Below is a small trained network, with its code and all its weights. Each question gives an input and a class and asks what happens when units are switched off, that is, made to give their printed mean instead of their output.

import numpy as np


def w(rows, s, z=0):
    codes = np.array(rows[::2]) - 128.0
    scale = np.full(codes.shape[1], s)
    scale[-1] = z or s
    return codes * scale


def f(y):
    return y / 2 * (1 + np.tanh(0.7978845608 * (y + 0.044715 * y**3)))


def log_softmax(a):
    a = a - a.max(-1, keepdims=True)
    return a - np.log(np.exp(a).sum(-1, keepdims=True))


def net(x, mask):
    res = np.array(x, float).reshape(1, 3) / 4 @ E
    y = f(res @ A[0][:, :-1].T + A[0][:, -1])
    res = res + np.where(mask, y, B[0][:, -1]) @ B[0][:, :-1]
    return log_softmax(res[-1] @ U[:, :-1].T + U[:, -1])


A, B = {}, {}
E = w([
[247,191,133,10,101,106],'x0',
[171,181,188,224,31,194],'x1',
[138,233,128,109,254,218],'x2',
],0.0088)
A[0] = w([
[130,154,203,103,130,127,127],'N1',
[67,134,91,208,51,132,142],'N2',
[85,87,70,103,178,58,140],'N3',
[120,190,89,152,163,207,135],'N4',
[162,171,141,78,160,128,130],'N5',
[97,110,115,118,135,158,96],'N6',
[142,66,131,93,87,99,45],'N7',
[174,202,99,86,59,78,45],'N8',
[140,161,114,158,172,185,133],'N9',
[42,142,132,84,128,49,130],'N10',
[163,216,213,137,86,178,227],'N11',
[201,169,106,71,55,117,150],'N12',
[144,96,119,188,33,161,148],'N13',
[125,122,63,102,80,91,171],'N14',
[122,180,169,177,196,179,212],'N15',
[78,182,116,31,153,172,129],'N16',
[105,89,99,167,175,155,184],'N17',
[79,154,161,151,56,117,151],'N18',
[107,183,85,89,116,105,139],'N19',
[164,97,191,140,128,40,133],'N20',
[70,235,119,138,189,234,98],'N21',
[66,70,138,80,168,82,232],'N22',
[68,81,139,154,98,113,124],'N23',
[197,113,144,112,169,164,147],'N24',
[139,143,181,165,209,202,1],'N25',
[172,170,137,100,69,108,164],'N26',
[77,138,166,154,55,84,150],'N27',
[108,123,106,151,167,69,117],'N28',
[65,140,101,132,189,135,219],'N29',
[151,90,93,143,103,110,98],'N30',
[135,170,122,122,154,131,148],'N31',
[207,152,136,74,66,118,166],'N32',
[144,138,94,4,208,163,120],'N33',
[176,156,111,50,157,131,132],'N34',
[133,107,134,171,122,141,139],'N35',
[33,85,90,159,166,195,43],'N36',
[125,78,128,177,88,152,146],'N37',
[151,67,184,122,119,94,66],'N38',
[79,70,106,188,194,162,201],'N39',
],0.011,0.0079)
B[0] = w([
[142,135,121,121,145,156,145],'N1',
[107,96,94,104,120,159,205],'N2',
[139,180,212,115,67,76,199],'N3',
[144,179,159,148,144,108,199],'N4',
[157,89,70,125,153,181,178],'N5',
[128,161,151,112,110,155,131],'N6',
[190,211,111,111,136,115,153],'N7',
[132,135,202,202,63,55,177],'N8',
[152,173,132,102,106,97,181],'N9',
[130,158,164,100,101,45,167],'N10',
[86,76,182,166,71,95,252],'N11',
[126,172,134,69,119,79,216],'N12',
[106,82,108,119,160,143,212],'N13',
[121,108,121,160,66,71,173],'N14',
[145,176,153,73,188,154,232],'N15',
[111,80,68,98,123,149,188],'N16',
[114,113,183,155,98,78,189],'N17',
[144,118,71,128,164,174,180],'N18',
[88,92,93,149,158,142,152],'N19',
[122,116,142,105,134,45,164],'N20',
[136,191,161,138,105,55,232],'N21',
[187,214,151,55,139,127,217],'N22',
[120,98,137,127,140,171,174],'N23',
[99,95,112,101,134,161,164],'N24',
[60,70,254,201,50,58,165],'N25',
[149,164,145,123,123,146,194],'N26',
[99,110,97,114,124,155,187],'N27',
[189,147,153,138,97,84,149],'N28',
[116,88,112,145,112,117,210],'N29',
[168,139,156,101,112,121,143],'N30',
[145,121,86,112,145,141,159],'N31',
[151,196,167,78,131,101,218],'N32',
[110,91,87,114,160,166,225],'N33',
[98,85,110,122,156,168,195],'N34',
[112,141,113,138,122,164,154],'N35',
[154,211,115,94,154,125,184],'N36',
[101,76,102,157,162,131,180],'N37',
[135,167,136,78,155,127,142],'N38',
[128,124,173,136,75,86,227],'N39',
],0.0071,0.013)
U = w([
[126,109,154,157,66,83,179],'0',
[164,194,129,111,131,112,67],'1',
[129,52,36,123,163,249,248],'2',
],0.017,0.0013)

Each question gives the input, the list of numbers given to net, and the class t.
The units are the neurons (one row each of A and B). Each row of codes is followed by its name. A weight is (code - 128) times the scale printed after its matrix; where a second scale follows, it is the last column's (A, B and U).
mask holds one flag per neuron, in row order. A switched-off neuron (its flag False) gives its mean, the last column of its row in B, instead of its output. The means were averaged over made-up inputs and are rounded, as every weight is.
A unit's drop is (log p(t) with every unit on - log p(t) with that unit switched off) / (log p(t) with every unit on - log p(t) with every unit switched off).
The circuit of an input: a set's keep is (log p(t) with only the set's units on - log p(t) with every unit switched off) / (log p(t) with every unit on - log p(t) with every unit switched off). Starting from the 12 units with the biggest drops (on a tie, the unit counted first), units are removed one at a time, each time the one whose removal leaves the highest keep (on an exact tie, the one counted first), for as long as the keep stays at least 0.8.
circuit, biggest first: the units of the circuit, biggest drop first
unit that matters most: the unit with the biggest drop
k most important neurons: the k neurons with the biggest drops, biggest first
drop when u is switched off: that unit's drop, to one decimal
input [8,5,-2], class 0: unit that matters most : N11
input [1,-4,-7], class 1: 3 most important neurons : (N22; N11; N7)
input [7,5,0], class 0: 3 most important neurons : (N11; N8; N22)
input [2,-4,-8], class 1: circuit, biggest first : (N22; N7)
input [1,-6,-5], class 1: 4 most important neurons : (N22; N11; N7; N25)
input [2,0,-3], class 1: 2 most important neurons : (N11; N25)
input [5,6,0], class 0: 2 most important neurons : (N11; N22)
input [0,5,5], class 0: 4 most important neurons : (N11; N25; N22; N36)
input [2,-8,-4], class 1: 2 most important neurons : (N22; N11)
input [1,0,-3], class 1: 2 most important neurons : (N11; N25)
input [-5,3,5], class 0: 2 most important neurons : (N25; N22)
input [5,0,-8], class 1: 3 most important neurons : (N7; N11; N32)
input [-3,4,8], class 0: 3 most important neurons : (N25; N11; N22)
input [1,-2,-5], class 1: circuit, biggest first : (N11)
input [7,0,-7], class 1: 2 most important neurons : (N32; N7)
input [8,8,-2], class 0: 2 most important neurons : (N11; N8)
input [-3,2,0], class 2: drop when N25 is switched off : 0.1
input [-5,7,7], class 0: drop when N25 is switched off : 1.2
input [1,-6,1], class 2: drop when N33 is switched off : 0.4
input [3,-5,-7], class 1: unit that matters most : N22
input [-1,5,8], class 0: drop when N25 is switched off : 1.1
